Below are the code and all the weights of a small trained network. Each question names an input and a target symbol and asks about switching units off, where a switched-off unit gives its printed mean instead of its output.

import numpy as np


def w(rows, s, z=0):
    codes = np.array(rows[::2]) - 128.0
    scale = np.full(codes.shape[1], s)
    scale[-1] = z or s
    return codes * scale


def norm(h):
    return h / np.sqrt((h * h).mean(-1, keepdims=True) + 1e-5)


def f(y):
    return np.maximum(y, 0)


def softmax(a):
    e = np.exp(a - a.max(-1, keepdims=True))
    return e / e.sum(-1, keepdims=True)


def log_softmax(a):
    a = a - a.max(-1, keepdims=True)
    return a - np.log(np.exp(a).sum(-1, keepdims=True))


def net(x, mask):
    ids = ['δζηθμστ'.index(c) for c in x.split()]
    T = len(ids)
    res = E[ids] + P[:T]
    u = 0
    for l in range(3):
        q, k, v = (norm(res) @ M[l].T for M in (Q, K, V))
        z = softmax(np.where(np.tri(T) > 0, q @ k.T / 2**0.5, -1e9)) @ v
        res = res + np.where(mask[u], z, O[l][:, -1]) @ O[l][:, :-1]
        u += 1
        y = f(norm(res) @ A[l][:, :-1].T + A[l][:, -1])
        res = res + np.where(mask[u : u + 8], y, B[l][:, -1]) @ B[l][:, :-1]
        u += 8
    return log_softmax(norm(res)[-1] @ U[:, :-1].T + U[:, -1])


Q, K, V, O, A, B = {}, {}, {}, {}, {}, {}
E = w([
[130,119,99,120],'δ',
[134,124,91,124],'ζ',
[178,103,105,152],'η',
[91,122,109,82],'θ',
[148,161,167,147],'μ',
[159,163,164,155],'σ',
[158,190,32,5],'τ',
],0.026)
P = w([
[58,112,139,173],'0',
[119,190,75,165],'1',
[203,92,80,133],'2',
[156,92,110,138],'3',
[91,237,78,111],'4',
[215,78,115,99],'5',
[191,4,208,178],'6',
[69,221,42,132],'7',
],0.016)
Q[0] = w([
[32,75,196,224],'L0H1',
[8,241,89,255],'L0H1',
],0.0093)
K[0] = w([
[149,181,67,158],'L0H1',
[255,95,155,27],'L0H1',
],0.012)
V[0] = w([
[218,254,127,59],'L0H1',
[53,109,229,113],'L0H1',
],0.0064)
O[0] = w([
[86,98,109,249,1],'L0H1',
[165,232,123,94,53],'L0H1',
],0.011,0.0037)
A[0] = w([
[148,50,91,17,232],'L0N1',
[101,9,64,110,90],'L0N2',
[158,153,248,165,2],'L0N3',
[65,152,213,89,1],'L0N4',
[146,135,35,69,85],'L0N5',
[122,73,137,221,106],'L0N6',
[120,196,19,186,69],'L0N7',
[68,219,183,168,99],'L0N8',
],0.013,0.008)
B[0] = w([
[136,121,108,216,249],'L0N1',
[112,129,105,231,168],'L0N2',
[122,179,251,133,134],'L0N3',
[71,182,140,73,129],'L0N4',
[206,149,146,96,194],'L0N5',
[130,167,122,48,150],'L0N6',
[50,100,149,194,183],'L0N7',
[89,91,99,188,143],'L0N8',
],0.014,0.016)
Q[1] = w([
[218,48,146,98],'L1H1',
[162,227,98,2],'L1H1',
],0.0097)
K[1] = w([
[33,216,146,143],'L1H1',
[122,252,71,208],'L1H1',
],0.013)
V[1] = w([
[31,176,3,59],'L1H1',
[197,2,81,196],'L1H1',
],0.007)
O[1] = w([
[125,158,4,120,45],'L1H1',
[152,54,105,97,254],'L1H1',
],0.014,0.005)
A[1] = w([
[160,116,130,66,150],'L1N1',
[126,83,184,101,63],'L1N2',
[134,155,116,189,113],'L1N3',
[96,159,113,84,249],'L1N4',
[69,185,130,141,109],'L1N5',
[129,163,197,74,131],'L1N6',
[91,72,140,126,106],'L1N7',
[164,153,119,5,198],'L1N8',
],0.022,0.012)
B[1] = w([
[158,145,188,86,157],'L1N1',
[149,8,131,148,133],'L1N2',
[114,76,131,96,254],'L1N3',
[132,216,176,49,168],'L1N4',
[94,144,96,48,164],'L1N5',
[176,108,45,159,146],'L1N6',
[171,133,128,54,184],'L1N7',
[57,48,84,195,178],'L1N8',
],0.018,0.0091)
Q[2] = w([
[255,163,24,114],'L2H1',
[165,187,188,86],'L2H1',
],0.011)
K[2] = w([
[153,235,254,205],'L2H1',
[43,128,121,55],'L2H1',
],0.0082)
V[2] = w([
[52,152,216,88],'L2H1',
[152,4,2,61],'L2H1',
],0.0074)
O[2] = w([
[115,66,200,219,24],'L2H1',
[8,175,118,2,254],'L2H1',
],0.0089,0.0059)
A[2] = w([
[188,185,112,104,57],'L2N1',
[93,133,255,123,113],'L2N2',
[155,77,144,112,121],'L2N3',
[150,117,68,107,2],'L2N4',
[121,229,97,128,119],'L2N5',
[132,154,136,33,148],'L2N6',
[170,174,170,181,44],'L2N7',
[178,140,106,186,132],'L2N8',
],0.026,0.009)
B[2] = w([
[155,162,84,147,171],'L2N1',
[111,138,251,152,179],'L2N2',
[170,143,125,105,254],'L2N3',
[104,87,173,117,200],'L2N4',
[90,152,134,74,173],'L2N5',
[182,161,148,169,248],'L2N6',
[82,90,100,113,149],'L2N7',
[85,146,166,125,232],'L2N8',
],0.027,0.0083)
U = w([
[220,167,58,170,181],'δ',
[158,79,139,2,1],'ζ',
[152,92,79,217,147],'η',
[112,184,87,60,142],'θ',
[106,135,178,107,88],'μ',
[117,127,143,165,127],'σ',
[99,96,30,144,219],'τ',
],0.012,0.0056)

Each question gives the input, a string of symbols that net reads in full, and the target symbol t.
The units are the heads (2 rows each of Q, K, V and O) and the neurons (one row each of A and B). Each row of codes is followed by its name. A weight is (code - 128) times the scale printed after its matrix; where a second scale follows, it is the last column's (O, A, B and U).
mask holds one flag per unit, layer by layer, with each layer's heads first. A switched-off unit (its flag False) gives its mean, the last column of its rows in O or B, instead of its output. The means were averaged over made-up inputs and are rounded, as every weight is.
A unit's drop is (log p(t) with every unit on - log p(t) with that unit switched off) / (log p(t) with every unit on - log p(t) with every unit switched off).
The circuit of an input: a set's keep is (log p(t) with only the set's units on - log p(t) with every unit switched off) / (log p(t) with every unit on - log p(t) with every unit switched off). Starting from the 12 units with the biggest drops (on a tie, the unit counted first), units are removed one at a time, each time the one whose removal leaves the highest keep (on an exact tie, the one counted first), for as long as the keep stays at least 0.8.
units of the circuit, in order: the units of the circuit, biggest drop first
most important unit: the unit with the biggest drop
top k neurons: the k neurons with the biggest drops, biggest first
k most important neurons of layer l: the k neurons of layer l with the biggest drops, biggest first
input ζ ζ ζ θ ζ ζ, target δ: top 3 neurons : L0N1, L0N7, L2N1
input ζ ζ η ζ σ τ, target δ: 3 most important neurons of layer 0 : L0N7, L0N1, L0N5
input η ζ θ δ, target η: units of the circuit, in order : L0N2
input μ θ δ, target σ: units of the circuit, in order : L2N8, L0N1
input ζ θ ζ ζ ζ η, target δ: units of the circuit, in order : L0N1, L0N7, L2N1, L1N8
input τ δ σ ζ ζ η, target τ: units of the circuit, in order : L0H1, L2N6, L2N2
input σ ζ τ δ ζ θ, target η: units of the circuit, in order : L2H1, L0N1, L0H1
input θ σ ζ σ δ ζ, target θ: units of the circuit, in order : L0H1, L1H1, L0N2
input ζ σ θ δ ζ ζ ζ ζ, target τ: units of the circuit, in order : L0N7, L2N2
input ζ ζ τ, target δ: top 3 neurons : L1N1, L1N4, L2N6
input σ ζ μ, target η: top 3 neurons : L1N6, L0N1, L0N3
input τ ζ σ μ, target τ: 4 most important neurons of layer 0 : L0N1, L0N6, L0N7, L0N2
input δ θ ζ η, target δ: top 3 neurons : L0N7, L2N1, L1N8
input τ θ η, target τ: units of the circuit, in order : L0H1, L2N2, L2N6
input ζ θ ζ σ, target ζ: top 4 neurons : L1N2, L1N6, L1N8, L0N1
input τ δ ζ σ δ ζ τ, target η: units of the circuit, in order : L0H1, L0N2
input σ δ η δ ζ, target ζ: most important unit : L1H1
input τ δ η ζ ζ σ, target τ: 4 most important neurons of layer 0 : L0N2, L0N1, L0N6, L0N7
input ζ τ ζ ζ δ θ, target δ: top 3 neurons : L0N1, L1N8, L0N7
input ζ η η η δ, target ζ: 2 most important neurons of layer 1 : L1N7, L1N4
input σ η η θ τ τ, target η: units of the circuit, in order : L2H1, L0N3, L0N1
input θ σ δ σ, target θ: top 4 neurons : L0N1, L0N7, L1N6, L2N5
input μ μ θ, target σ: top 3 neurons : L2N8, L0N1, L0N3
input δ η ζ ζ τ θ θ δ, target δ: most important unit : L2N6
input τ δ δ ζ δ θ, target τ: top 2 neurons : L0N2, L2N6
input θ ζ η, target θ: 2 most important neurons of layer 0 : L0N4, L0N2
input δ ζ μ, target ζ: top 4 neurons : L1N8, L0N2, L0N7, L2N6
input σ δ η δ δ, target ζ: 3 most important neurons of layer 1 : L1N7, L1N8, L1N3
